Below is a small trained network, with its code and all its weights. Each question gives an input and a target symbol and asks what happens when units are switched off, that is, made to give their printed mean instead of their output.

import numpy as np


def w(rows, s, z=0):
    codes = np.array(rows[::2]) - 128.0
    scale = np.full(codes.shape[1], s)
    scale[-1] = z or s
    return codes * scale


def f(y):
    return y / 2 * (1 + np.tanh(0.7978845608 * (y + 0.044715 * y**3)))


def softmax(a):
    e = np.exp(a - a.max(-1, keepdims=True))
    return e / e.sum(-1, keepdims=True)


def log_softmax(a):
    a = a - a.max(-1, keepdims=True)
    return a - np.log(np.exp(a).sum(-1, keepdims=True))


def net(x, mask):
    ids = ['ΞΠΨαεζημσ'.index(c) for c in x.split()]
    T = len(ids)
    res = E[ids] + P[:T]
    u = 0
    for l in range(2):
        q, k, v = (res @ M[l].T for M in (Q, K, V))
        z = softmax(np.where(np.tri(T) > 0, q @ k.T / 3**0.5, -1e9)) @ v
        res = res + np.where(mask[u], z, O[l][:, -1]) @ O[l][:, :-1]
        u += 1
        y = f(res @ A[l][:, :-1].T + A[l][:, -1])
        res = res + np.where(mask[u : u + 4], y, B[l][:, -1]) @ B[l][:, :-1]
        u += 4
    return log_softmax(res[-1] @ U[:, :-1].T + U[:, -1])


Q, K, V, O, A, B = {}, {}, {}, {}, {}, {}
E = w([
[131,114,116,139,140,126,158,133,128,117,104],'Ξ',
[97,159,94,85,152,73,122,143,119,87,187],'Π',
[52,149,116,117,90,66,134,117,139,166,123],'Ψ',
[74,106,145,133,155,131,186,178,161,113,120],'α',
[114,136,167,106,141,163,179,100,112,151,116],'ε',
[100,83,144,139,204,152,150,200,173,80,128],'ζ',
[160,133,124,97,133,144,126,98,103,97,117],'η',
[119,62,80,117,137,88,130,40,162,110,253],'μ',
[103,105,163,139,94,98,91,173,76,121,123],'σ',
],0.026)
P = w([
[195,117,156,142,79,148,167,193,72,155,145],'0',
[117,141,166,126,88,187,90,145,75,87,83],'1',
[166,147,114,142,94,158,114,175,109,78,86],'2',
[231,169,191,100,152,107,103,197,162,172,139],'3',
[142,152,175,141,164,100,164,124,125,154,131],'4',
[74,175,118,171,153,178,75,98,143,59,137],'5',
[111,102,138,144,185,97,175,120,138,139,130],'6',
[133,173,252,19,137,182,50,66,185,135,183],'7',
],0.012)
Q[0] = w([
[155,115,112,85,106,118,59,188,27,222,49],'L0H1',
[180,167,254,40,166,77,89,193,189,239,156],'L0H1',
[91,22,162,108,101,141,109,181,82,101,7],'L0H1',
],0.0073)
K[0] = w([
[97,72,170,119,88,187,112,156,23,151,149],'L0H1',
[15,185,132,238,118,219,46,45,91,30,130],'L0H1',
[181,151,190,165,127,154,192,156,1,187,154],'L0H1',
],0.0064)
V[0] = w([
[56,179,88,239,69,56,213,231,71,217,84],'L0H1',
[50,169,205,88,185,187,182,106,254,183,193],'L0H1',
[166,131,82,106,115,213,235,88,116,138,101],'L0H1',
],0.0056)
O[0] = w([
[193,153,155,12,175,176,102,183,191,156,176,22],'L0H1',
[170,215,255,134,176,105,94,175,86,140,34,252],'L0H1',
[157,143,191,162,68,97,44,76,250,85,114,97],'L0H1',
],0.0083,0.004)
A[0] = w([
[45,171,1,129,152,76,66,119,177,183,92,44],'L0N1',
[148,122,143,152,173,92,166,77,164,90,181,61],'L0N2',
[48,139,104,189,71,70,130,85,117,114,161,2],'L0N3',
[155,108,140,116,154,180,163,107,55,162,187,149],'L0N4',
],0.0058,0.0031)
B[0] = w([
[140,181,212,116,62,142,2,155,175,121,118,137],'L0N1',
[120,106,130,121,122,81,119,137,121,42,122,204],'L0N2',
[152,129,90,77,174,160,160,164,118,175,149,255],'L0N3',
[72,86,23,200,76,163,96,103,153,172,48,174],'L0N4',
],0.0082,0.0039)
Q[1] = w([
[71,77,89,124,88,111,48,184,69,126,227],'L1H1',
[181,148,163,89,105,120,172,102,255,129,142],'L1H1',
[142,63,158,127,162,53,74,135,113,208,149],'L1H1',
],0.0059)
K[1] = w([
[178,220,91,18,71,159,96,178,50,165,121],'L1H1',
[79,8,174,102,70,186,145,162,140,110,134],'L1H1',
[2,231,131,19,51,130,106,102,112,34,71],'L1H1',
],0.0054)
V[1] = w([
[91,208,118,72,69,85,136,79,142,200,107],'L1H1',
[134,2,159,172,118,166,158,167,146,174,50],'L1H1',
[111,126,154,92,121,66,188,114,169,165,147],'L1H1',
],0.0063)
O[1] = w([
[129,233,184,44,105,121,196,21,125,72,98,3],'L1H1',
[110,139,106,188,164,246,83,143,200,110,111,181],'L1H1',
[117,107,142,100,54,92,174,186,155,57,110,138],'L1H1',
],0.012,0.0062)
A[1] = w([
[158,142,164,122,10,101,154,148,54,100,195,188],'L1N1',
[181,118,159,139,107,138,94,254,97,218,43,158],'L1N2',
[166,84,161,229,145,84,89,80,208,11,107,3],'L1N3',
[126,238,82,163,215,162,105,129,213,171,10,137],'L1N4',
],0.006,0.003)
B[1] = w([
[96,109,135,151,175,68,54,172,183,122,79,168],'L1N1',
[22,203,98,86,116,218,204,2,44,30,181,247],'L1N2',
[117,164,177,128,32,130,197,67,158,165,112,181],'L1N3',
[89,84,175,52,187,72,23,17,239,88,131,201],'L1N4',
],0.0093,0.014)
U = w([
[157,90,175,125,70,132,103,196,207,68,144,205],'Ξ',
[71,136,118,107,125,147,98,225,70,139,123,116],'Π',
[132,133,124,17,196,49,57,172,89,90,190,143],'Ψ',
[147,180,166,55,129,110,117,146,137,49,161,1],'α',
[61,162,179,52,52,59,148,58,218,169,90,186],'ε',
[91,154,126,167,151,96,78,72,76,80,142,3],'ζ',
[68,62,154,219,22,84,62,105,187,194,120,126],'η',
[73,186,165,209,1,84,185,81,55,85,134,178],'μ',
[115,97,98,92,210,117,89,149,165,197,44,206],'σ',
],0.006,0.0033)

Each question gives the input, a string of symbols that net reads in full, and the target symbol t.
The units are the heads (3 rows each of Q, K, V and O) and the neurons (one row each of A and B). Each row of codes is followed by its name. A weight is (code - 128) times the scale printed after its matrix; where a second scale follows, it is the last column's (O, A, B and U).
mask holds one flag per unit, layer by layer, with each layer's heads first. A switched-off unit (its flag False) gives its mean, the last column of its rows in O or B, instead of its output. The means were averaged over made-up inputs and are rounded, as every weight is.
A unit's drop is (log p(t) with every unit on - log p(t) with that unit switched off) / (log p(t) with every unit on - log p(t) with every unit switched off).
The circuit of an input: a set's keep is (log p(t) with only the set's units on - log p(t) with every unit switched off) / (log p(t) with every unit on - log p(t) with every unit switched off). Starting from all 10 units, units are removed one at a time, each time the one whose removal leaves the highest keep (on an exact tie, the one counted first), for as long as the keep stays at least 0.8.
units of the circuit, in order: the units of the circuit, biggest drop first
unit that matters most: the unit with the biggest drop
top k neurons: the k neurons with the biggest drops, biggest first
k most important neurons of layer l: the k neurons of layer l with the biggest drops, biggest first
input μ μ η μ Ξ, target μ: units of the circuit, in order => L1N4, L1H1
input ε ζ ζ Π ζ ζ, target Π: units of the circuit, in order => L0H1, L1H1, L1N4
input ζ Ψ Π η ζ ζ, target η: top 3 neurons => L1N3, L1N2, L0N3
input α ζ ζ, target α: unit that matters most => L1N2
input Ξ Π ζ σ Π ε, target σ: 3 most important neurons of layer 1 => L1N2, L1N3, L1N4
input Ψ η ζ σ Π ζ ζ, target Π: units of the circuit, in order => L0H1, L1H1, L1N4, L1N2
input μ Ξ η ε Π Ξ, target ε: units of the circuit, in order => L0H1, L1N4
input ε α ε, target ε: top 2 neurons => L1N4, L0N3
input ζ Ξ η ε, target η: units of the circuit, in order => L0H1, L1H1
input ζ ζ ζ η, target ζ: 2 most important neurons of layer 1 => L1N2, L1N4
input Π Π σ, target Ψ: top 2 neurons => L1N3, L1N1
input ζ μ μ, target η: units of the circuit, in order => L1N2, L0H1
input σ ε ζ, target σ: top 2 neurons => L0N4, L1N4
input ζ ζ ε Ψ ε α, target Ψ: 3 most important neurons of layer 1 => L1N4, L1N3, L1N2
input ζ ζ Ψ Ψ μ, target ε: units of the circuit, in order => L1H1
input α Π Ξ, target α: units of the circuit, in order => L0H1, L1N2
input ζ ζ ζ ε, target ζ: units of the circuit, in order => L1N2, L1H1
input ζ ζ ζ μ ζ ζ α, target ζ: units of the circuit, in order => L1N2, L1H1, L0H1, L1N4
input Π α μ ε, target μ: top 4 neurons => L1N2, L0N2, L1N4, L1N1
input μ ε α ε ζ σ Ψ ζ, target σ: top 3 neurons => L1N2, L0N4, L1N3
input ζ η ζ Π μ, target Ψ: units of the circuit, in order => L1H1, L1N2, L1N3
input Ξ ε μ ζ ζ ζ ζ μ, target μ: top 3 neurons => L1N4, L0N2, L1N1
input μ ε ζ ζ ζ, target ζ: top 2 neurons => L1N2, L1N4
input σ Π ζ σ, target Ψ: units of the circuit, in order => L0H1
input ζ ε ζ μ Π Π, target Ψ: 2 most important neurons of layer 1 => L1N2, L1N1
input Ξ ε η Ξ μ ζ, target Ξ: top 2 neurons => L1N2, L0N4
